Below is a small trained network, with its code and all its weights. Each question gives an input and a class and asks what happens when units are switched off, that is, made to give their printed mean instead of their output.

import numpy as np


def w(rows, s, z=0):
    codes = np.array(rows[::2]) - 128.0
    scale = np.full(codes.shape[1], s)
    scale[-1] = z or s
    return codes * scale


def f(y):
    return y / 2 * (1 + np.tanh(0.7978845608 * (y + 0.044715 * y**3)))


def log_softmax(a):
    a = a - a.max(-1, keepdims=True)
    return a - np.log(np.exp(a).sum(-1, keepdims=True))


def net(x, mask):
    res = np.array(x, float).reshape(1, 3) / 4 @ E
    y = f(res @ A[0][:, :-1].T + A[0][:, -1])
    res = res + np.where(mask, y, B[0][:, -1]) @ B[0][:, :-1]
    return log_softmax(res[-1] @ U[:, :-1].T + U[:, -1])


A, B = {}, {}
E = w([
[171,179,132,249,188,171,160,14,74],'x0',
[196,106,53,54,158,234,89,188,14],'x1',
[12,169,96,146,137,84,89,117,64],'x2',
],0.014)
A[0] = w([
[103,123,166,139,107,80,105,169,170,205],'N0',
[94,114,162,109,73,89,142,135,162,204],'N1',
[131,157,154,186,126,79,180,98,148,117],'N2',
[152,106,154,179,98,98,140,109,183,253],'N3',
[124,154,106,148,106,96,131,98,38,94],'N4',
[106,151,134,148,169,97,182,130,165,201],'N5',
[175,78,109,97,108,109,114,137,182,185],'N6',
[212,150,171,145,176,159,160,76,117,200],'N7',
[10,168,103,113,152,144,124,120,103,212],'N8',
[78,193,110,207,126,138,66,83,71,125],'N9',
[105,116,132,129,132,74,139,108,137,135],'N10',
[31,130,151,114,121,109,85,161,125,186],'N11',
[178,51,137,95,109,149,175,164,166,220],'N12',
[116,112,142,57,83,113,121,169,114,188],'N13',
[171,190,145,181,176,129,125,85,120,149],'N14',
[79,95,99,117,143,128,73,180,53,129],'N15',
],0.013,0.0056)
B[0] = w([
[95,150,117,114,30,136,199,101,82,207],'N0',
[143,212,100,80,44,102,107,87,131,210],'N1',
[131,95,164,186,127,123,146,115,148,223],'N2',
[161,208,167,148,115,215,155,10,222,225],'N3',
[116,80,140,64,191,106,81,123,93,186],'N4',
[37,118,130,205,106,129,158,84,189,195],'N5',
[115,60,178,105,101,145,215,82,129,198],'N6',
[131,126,57,223,224,179,183,51,92,250],'N7',
[123,87,119,128,96,2,32,138,169,224],'N8',
[67,91,216,171,165,109,50,106,105,238],'N9',
[83,135,117,164,104,88,110,100,119,173],'N10',
[128,166,72,147,96,46,105,120,184,215],'N11',
[138,110,163,68,83,244,127,120,82,230],'N12',
[183,109,144,107,109,160,96,196,203,219],'N13',
[105,100,118,196,167,135,98,110,137,231],'N14',
[177,89,118,96,215,101,109,220,183,224],'N15',
],0.0085,0.019)
U = w([
[145,167,164,78,63,177,172,91,146,139],'0',
[163,74,168,97,102,219,133,188,117,252],'1',
[90,159,90,129,40,80,92,142,127,161],'2',
[176,98,128,102,165,96,108,200,208,48],'3',
[150,165,133,190,136,190,170,119,166,156],'4',
[157,125,8,143,162,196,150,113,54,141],'5',
[81,103,214,164,102,122,89,111,119,56],'6',
[134,90,154,126,185,144,54,159,50,63],'7',
],0.011,0.0028)

Each question gives the input, the list of numbers given to net, and the class t.
The units are the neurons (one row each of A and B). Each row of codes is followed by its name. A weight is (code - 128) times the scale printed after its matrix; where a second scale follows, it is the last column's (A, B and U).
mask holds one flag per neuron, in row order. A switched-off neuron (its flag False) gives its mean, the last column of its row in B, instead of its output. The means were averaged over made-up inputs and are rounded, as every weight is.
A unit's drop is (log p(t) with every unit on - log p(t) with that unit switched off) / (log p(t) with every unit on - log p(t) with every unit switched off).
The circuit of an input: a set's keep is (log p(t) with only the set's units on - log p(t) with every unit switched off) / (log p(t) with every unit on - log p(t) with every unit switched off). Starting from the 12 units with the biggest drops (on a tie, the unit counted first), units are removed one at a time, each time the one whose removal leaves the highest keep (on an exact tie, the one counted first), for as long as the keep stays at least 0.8.
circuit, biggest first: the units of the circuit, biggest drop first
top k neurons: the k neurons with the biggest drops, biggest first
drop when u is switched off: that unit's drop, to one decimal
input [7,4,-2], class 5: circuit, biggest first	[N7]
input [-7,1,-4], class 1: top 2 neurons	[N13 N3]
input [-7,5,1], class 3: top 3 neurons	[N15 N11 N13]
input [-1,1,-8], class 1: top 2 neurons	[N12 N1]
input [-7,-1,1], class 2: top 2 neurons	[N11 N3]
input [7,0,1], class 6: top 2 neurons	[N9 N15]
input [-7,-8,0], class 0: top 2 neurons	[N3 N6]
input [1,1,-8], class 5: top 2 neurons	[N7 N13]
input [1,-7,-4], class 4: top 2 neurons	[N2 N5]
input [-3,0,8], class 2: top 2 neurons	[N11 N0]
input [8,2,1], class 7: top 2 neurons	[N9 N4]
input [-5,0,1], class 2: top 2 neurons	[N3 N0]
input [5,4,0], class 5: top 2 neurons	[N7 N8]
input [-3,7,2], class 3: circuit, biggest first	[N15]
input [0,-6,-3], class 0: drop when N7 is switched off	0.1
input [-6,-1,-8], class 0: drop when N1 is switched off	0.1
input [2,5,8], class 7: drop when N9 is switched off	0.6
